Here is a tiny trained network, its code and every weight. The questions are about switching its units off for an input and a target symbol, where a switched-off unit gives its printed mean instead of its output.

import numpy as np


def w(rows, s, z=0):
    codes = np.array(rows[::2]) - 128.0
    scale = np.full(codes.shape[1], s)
    scale[-1] = z or s
    return codes * scale


def f(y):
    return np.maximum(y, 0)


def softmax(a):
    e = np.exp(a - a.max(-1, keepdims=True))
    return e / e.sum(-1, keepdims=True)


def log_softmax(a):
    a = a - a.max(-1, keepdims=True)
    return a - np.log(np.exp(a).sum(-1, keepdims=True))


def net(x, mask):
    ids = ['αγδεζηλμξπστφψω'.index(c) for c in x.split()]
    T = len(ids)
    res = E[ids] + P[:T]
    r = res
    for j in range(2):
        rows = slice(2 * j, 2 * j + 2)
        q, k, v = (r @ M[0][rows].T for M in (Q, K, V))
        z = softmax(np.where(np.tri(T) > 0, q @ k.T / 2**0.5, -1e9)) @ v
        o = O[0][rows]
        res = res + np.where(mask[j], z, o[:, -1]) @ o[:, :-1]
    y = f(res @ A[0][:, :-1].T + A[0][:, -1])
    res = res + np.where(mask[2:6], y, B[0][:, -1]) @ B[0][:, :-1]
    return log_softmax(res[-1] @ U[:, :-1].T + U[:, -1])


Q, K, V, O, A, B = {}, {}, {}, {}, {}, {}
E = w([
[97,183,195,248,177],'α',
[222,80,195,130,136],'γ',
[138,80,76,58,213],'δ',
[100,172,122,220,178],'ε',
[110,138,145,127,54],'ζ',
[176,83,150,127,178],'η',
[85,218,222,55,146],'λ',
[180,84,148,149,209],'μ',
[185,75,129,108,151],'ξ',
[96,194,142,138,155],'π',
[181,20,117,164,198],'σ',
[125,151,221,197,80],'τ',
[128,180,110,126,89],'φ',
[204,81,128,178,140],'ψ',
[107,174,136,170,131],'ω',
],0.015)
P = w([
[17,128,44,200,83],'0',
[180,146,169,253,179],'1',
[195,148,165,203,147],'2',
[186,153,170,177,162],'3',
[178,144,174,166,163],'4',
[176,161,170,157,180],'5',
[168,130,189,146,166],'6',
[185,145,161,135,166],'7',
[183,119,178,135,146],'8',
[187,118,132,112,140],'9',
[164,128,167,135,178],'10',
[163,136,161,131,198],'11',
[176,129,173,131,177],'12',
],0.008)
Q[0] = w([
[206,91,160,114,246],'H0',
[22,147,118,93,78],'H0',
[56,153,94,148,109],'H1',
[198,60,157,111,212],'H1',
],0.011)
K[0] = w([
[16,130,88,149,93],'H0',
[209,137,212,96,157],'H0',
[221,130,140,127,117],'H1',
[2,115,11,125,40],'H1',
],0.0084)
V[0] = w([
[73,160,18,104,54],'H0',
[139,214,254,170,95],'H0',
[147,121,125,237,195],'H1',
[224,109,171,75,168],'H1',
],0.0094)
O[0] = w([
[191,117,134,82,9,65],'H0',
[170,202,76,161,190,255],'H0',
[50,93,87,179,134,208],'H1',
[120,155,174,142,183,92],'H1',
],0.013,0.0045)
A[0] = w([
[187,106,159,100,181,66],'N0',
[170,110,25,107,128,203],'N1',
[79,190,204,90,40,255],'N2',
[105,151,135,2,178,79],'N3',
],0.0081,0.0048)
B[0] = w([
[193,134,135,48,138,210],'N0',
[116,173,109,185,119,254],'N1',
[56,150,171,254,87,209],'N2',
[165,44,209,51,67,231],'N3',
],0.0098,0.0048)
U = w([
[70,221,137,221,138,168],'α',
[160,162,181,154,211,211],'γ',
[136,119,202,94,87,108],'δ',
[130,143,95,153,132,110],'ε',
[185,147,154,122,99,75],'ζ',
[154,108,129,153,168,97],'η',
[255,134,105,111,170,2],'λ',
[133,107,122,166,173,88],'μ',
[166,109,155,147,145,141],'ξ',
[170,130,97,144,117,184],'π',
[108,65,130,130,172,172],'σ',
[166,148,70,174,163,23],'τ',
[180,150,150,127,90,95],'φ',
[133,130,125,159,145,103],'ψ',
[161,140,99,152,118,106],'ω',
],0.011,0.006)

Each question gives the input, a string of symbols that net reads in full, and the target symbol t.
The units are the heads (2 rows each of Q, K, V and O) and the neurons (one row each of A and B). Each row of codes is followed by its name. A weight is (code - 128) times the scale printed after its matrix; where a second scale follows, it is the last column's (O, A, B and U).
mask holds one flag per unit, heads first, then neurons. A switched-off unit (its flag False) gives its mean, the last column of its rows in O or B, instead of its output. The means were averaged over made-up inputs and are rounded, as every weight is.
A unit's drop is (log p(t) with every unit on - log p(t) with that unit switched off) / (log p(t) with every unit on - log p(t) with every unit switched off).
The circuit of an input: a set's keep is (log p(t) with only the set's units on - log p(t) with every unit switched off) / (log p(t) with every unit on - log p(t) with every unit switched off). Starting from all 6 units, units are removed one at a time, each time the one whose removal leaves the highest keep (on an exact tie, the one counted first), for as long as the keep stays at least 0.8.
units of the circuit, in order: the units of the circuit, biggest drop first
unit that matters most: the unit with the biggest drop
k most important neurons: the k neurons with the biggest drops, biggest first
which heads matter: for each layer, one digit per head in row order, 1 if its drop is at least 0.15 and else 0, layers parted by /
drop of u: that unit's drop, to one decimal
input γ π φ γ λ γ λ φ, target γ: unit that matters most => H1
input σ ζ δ σ ω ξ λ η, target σ: which heads matter => 11
input λ λ λ λ λ π λ λ ω ζ λ ζ, target γ: units of the circuit, in order => [H1; H0]
input π λ λ λ π λ π σ γ ζ, target α: which heads matter => 00
input σ δ δ λ λ λ φ μ φ, target γ: units of the circuit, in order => [H1; H0]
input τ μ λ δ τ λ λ λ π λ λ μ, target τ: 3 most important neurons => [N1; N3; N2]
input α φ ε λ δ ξ δ μ λ μ σ μ, target α: units of the circuit, in order => [H1; N1; H0]
input σ λ δ σ ω δ π σ δ, target σ: units of the circuit, in order => [H0; H1]
input τ λ λ λ ξ, target τ: units of the circuit, in order => [H0; H1; N1]
input σ σ δ σ σ δ τ σ σ τ ψ γ ξ, target σ: units of the circuit, in order => [H0; H1]
input φ δ λ ζ λ ξ σ λ λ λ ζ, target γ: units of the circuit, in order => [H0; H1]
input τ λ ζ μ π σ, target τ: 3 most important neurons => [N1; N3; N2]
input τ σ ψ λ δ, target τ: 3 most important neurons => [N1; N2; N3]
input λ λ λ φ γ σ, target λ: most important neuron => [N0]
input τ τ λ δ λ σ φ δ ξ, target τ: 2 most important neurons => [N1; N3]
input π ω σ σ λ ζ λ τ π δ, target π: drop of H1 => 0.4
input λ τ σ ψ λ π λ δ π ξ, target λ: drop of H1 => 0.4
input λ π λ π δ λ λ α λ ψ, target λ: drop of H1 => 0.5
input τ η μ, target τ: drop of N2 => 0.1
input δ τ γ η, target δ: units of the circuit, in order => [H0]
